Below is a small trained network, with its code and all its weights. Each question gives an input and a target symbol and asks what happens when units are switched off, that is, made to give their printed mean instead of their output.

import numpy as np


def w(rows, s, z=0):
    codes = np.array(rows[::2]) - 128.0
    scale = np.full(codes.shape[1], s)
    scale[-1] = z or s
    return codes * scale


def norm(h):
    return h / np.sqrt((h * h).mean(-1, keepdims=True) + 1e-5)


def f(y):
    return y / 2 * (1 + np.tanh(0.7978845608 * (y + 0.044715 * y**3)))


def softmax(a):
    e = np.exp(a - a.max(-1, keepdims=True))
    return e / e.sum(-1, keepdims=True)


def log_softmax(a):
    a = a - a.max(-1, keepdims=True)
    return a - np.log(np.exp(a).sum(-1, keepdims=True))


def net(x, mask):
    ids = ['ΘΣΩαβγδεζημξπτφψ'.index(c) for c in x.split()]
    T = len(ids)
    res = E[ids] + P[:T]
    q, k, v = (norm(res) @ M[0].T for M in (Q, K, V))
    z = softmax(np.where(np.tri(T) > 0, q @ k.T / 3**0.5, -1e9)) @ v
    res = res + np.where(mask[0], z, O[0][:, -1]) @ O[0][:, :-1]
    y = f(norm(res) @ A[0][:, :-1].T + A[0][:, -1])
    res = res + np.where(mask[1:9], y, B[0][:, -1]) @ B[0][:, :-1]
    return log_softmax(norm(res)[-1] @ U[:, :-1].T + U[:, -1])


Q, K, V, O, A, B = {}, {}, {}, {}, {}, {}
E = w([
[141,85,101,160,123,201,148,130,83,106,116],'Θ',
[192,93,136,109,106,118,119,39,204,152,163],'Σ',
[37,222,133,149,157,198,157,240,110,221,22],'Ω',
[248,67,131,31,191,83,143,106,149,95,72],'α',
[153,105,175,122,105,128,136,69,136,38,142],'β',
[106,149,179,90,82,164,197,165,84,102,137],'γ',
[235,39,134,139,169,85,96,48,134,70,123],'δ',
[180,140,206,139,57,82,146,70,166,175,89],'ε',
[118,116,110,237,18,208,147,43,100,158,216],'ζ',
[78,206,194,69,144,107,173,161,151,111,165],'η',
[35,160,114,189,219,194,153,237,96,109,72],'μ',
[43,149,153,202,142,180,81,79,175,54,209],'ξ',
[92,171,183,129,133,111,193,127,231,97,127],'π',
[121,99,96,97,171,205,139,136,9,108,237],'τ',
[210,66,124,138,151,128,149,44,91,241,216],'φ',
[209,60,70,91,202,148,166,122,197,132,126],'ψ',
],0.015)
P = w([
[185,138,94,99,52,62,143,194,109,113,111],'0',
[2,50,139,58,46,151,100,109,113,164,138],'1',
[107,136,225,83,174,227,115,101,124,140,25],'2',
[111,81,148,165,115,48,167,166,74,94,82],'3',
[103,97,168,169,132,112,63,200,145,90,201],'4',
[159,174,142,110,168,221,183,45,103,136,73],'5',
[87,70,108,171,130,50,201,142,110,89,117],'6',
[88,56,146,169,118,111,166,187,194,94,228],'7',
[165,152,133,137,171,187,228,73,132,116,94],'8',
],0.015)
Q[0] = w([
[74,111,130,121,141,132,168,63,105,128,85],'H0',
[128,182,53,123,78,80,78,132,114,110,110],'H0',
[78,88,45,123,81,4,88,172,117,132,151],'H0',
],0.025)
K[0] = w([
[138,121,51,149,80,63,94,225,139,117,189],'H0',
[115,52,233,124,80,102,33,184,89,109,105],'H0',
[163,182,99,88,5,135,30,158,110,133,58],'H0',
],0.015)
V[0] = w([
[111,148,132,28,177,107,137,163,76,116,168],'H0',
[149,115,63,181,142,114,82,132,179,251,93],'H0',
[97,191,186,147,99,116,194,159,106,211,141],'H0',
],0.021)
O[0] = w([
[126,157,174,159,111,87,248,186,124,141,197,127],'H0',
[219,155,57,197,114,163,70,188,124,140,148,103],'H0',
[170,133,136,157,96,148,146,133,22,144,117,253],'H0',
],0.016,0.0046)
A[0] = w([
[162,115,106,181,92,41,111,230,139,140,159,123],'N0',
[112,152,205,104,164,200,186,96,187,163,112,173],'N1',
[132,78,144,199,85,67,194,166,54,107,136,237],'N2',
[201,186,122,147,149,241,97,139,132,128,149,253],'N3',
[222,218,156,175,181,174,248,83,99,84,114,115],'N4',
[91,54,191,77,127,191,87,138,193,136,127,72],'N5',
[135,165,161,96,165,232,126,43,108,156,63,90],'N6',
[139,111,144,118,133,201,20,146,164,158,156,177],'N7',
],0.017,0.0029)
B[0] = w([
[112,63,133,141,190,135,135,133,103,65,162,190],'N0',
[191,94,68,109,150,151,156,109,133,82,109,206],'N1',
[156,146,82,81,137,98,97,174,159,104,119,225],'N2',
[119,86,212,98,107,88,115,94,156,155,103,255],'N3',
[112,186,161,250,132,123,106,58,135,208,124,219],'N4',
[107,130,106,165,92,114,95,150,89,221,121,190],'N5',
[88,138,97,136,84,130,119,164,139,54,198,197],'N6',
[135,209,124,129,130,174,184,138,153,121,102,205],'N7',
],0.021,0.018)
U = w([
[111,68,74,158,101,111,140,123,95,200,82,82],'Θ',
[111,199,188,154,147,166,114,71,70,254,93,250],'Σ',
[168,60,131,194,133,90,102,123,110,148,146,146],'Ω',
[105,110,137,126,89,88,186,157,178,154,179,95],'α',
[44,97,146,96,139,104,107,55,144,122,103,71],'β',
[91,130,169,76,187,122,186,30,121,125,110,73],'γ',
[173,133,110,97,182,182,143,93,186,171,49,130],'δ',
[155,139,145,141,94,220,163,53,80,44,132,203],'ε',
[153,133,123,112,83,136,77,114,94,118,69,169],'ζ',
[147,149,162,102,110,117,203,100,82,155,110,144],'η',
[171,193,65,105,105,39,122,114,144,121,117,75],'μ',
[78,96,98,130,122,82,90,87,169,154,124,2],'ξ',
[146,96,87,46,122,118,128,137,121,79,187,249],'π',
[120,148,156,108,88,99,195,154,143,144,162,161],'τ',
[137,55,205,113,143,178,133,160,183,84,182,174],'φ',
[104,187,78,227,161,123,159,155,145,162,196,42],'ψ',
],0.0084,0.002)

Each question gives the input, a string of symbols that net reads in full, and the target symbol t.
The units are the heads (3 rows each of Q, K, V and O) and the neurons (one row each of A and B). Each row of codes is followed by its name. A weight is (code - 128) times the scale printed after its matrix; where a second scale follows, it is the last column's (O, A, B and U).
mask holds one flag per unit, heads first, then neurons. A switched-off unit (its flag False) gives its mean, the last column of its rows in O or B, instead of its output. The means were averaged over made-up inputs and are rounded, as every weight is.
A unit's drop is (log p(t) with every unit on - log p(t) with that unit switched off) / (log p(t) with every unit on - log p(t) with every unit switched off).
The circuit of an input: a set's keep is (log p(t) with only the set's units on - log p(t) with every unit switched off) / (log p(t) with every unit on - log p(t) with every unit switched off). Starting from all 9 units, units are removed one at a time, each time the one whose removal leaves the highest keep (on an exact tie, the one counted first), for as long as the keep stays at least 0.8.
units of the circuit, in order: the units of the circuit, biggest drop first
unit that matters most: the unit with the biggest drop
k most important neurons: the k neurons with the biggest drops, biggest first
input Θ ψ Ω, target δ: units of the circuit, in order => N1
input φ Θ Ω ε ψ η, target δ: units of the circuit, in order => H0, N6, N1
input φ ψ ξ, target δ: units of the circuit, in order => H0, N1, N6
input φ π β ζ μ Θ Θ Σ, target Θ: units of the circuit, in order => N5, H0, N4, N3
input ε π α, target ε: 3 most important neurons => N6, N1, N3
input δ π δ ψ ξ ξ α π π, target ε: units of the circuit, in order => N1, N6, N2
input φ η π ε, target Ω: units of the circuit, in order => H0, N0
input π δ ε π α φ δ ξ, target φ: 2 most important neurons => N4, N0
input ψ π ζ ξ ζ β Ω, target φ: units of the circuit, in order => H0, N0
input φ ε π α ε, target π: 2 most important neurons => N4, N3
input φ γ Σ ζ, target Ω: units of the circuit, in order => H0, N0, N3
input φ Θ ξ ψ β φ ψ α π, target δ: units of the circuit, in order => H0, N6, N1
input φ τ ψ ψ ζ, target ψ: 4 most important neurons => N3, N7, N5, N0
input δ φ μ Σ γ γ β ε, target γ: units of the circuit, in order => H0
input φ φ δ, target Σ: units of the circuit, in order => H0, N4, N1
input β δ γ ε ψ μ Σ Σ, target μ: units of the circuit, in order => H0, N2
input φ Σ τ γ, target Ω: 2 most important neurons => N0, N4
input Σ Θ β α π Σ, target ε: 3 most important neurons => N1, N6, N2
input π τ μ Σ ξ γ Σ, target μ: 4 most important neurons => N2, N3, N0, N4
input β ξ μ ξ α φ ψ φ ζ, target δ: 4 most important neurons => N4, N6, N7, N1
input β ψ τ π ξ π α α, target π: unit that matters most => N4
input π Ω φ α ψ δ δ μ β, target ψ: 4 most important neurons => N4, N3, N6, N2
input Σ π ψ ψ ε, target ψ: 2 most important neurons => N3, N5
input β φ τ ψ α ψ φ π, target ψ: 3 most important neurons => N3, N5, N2
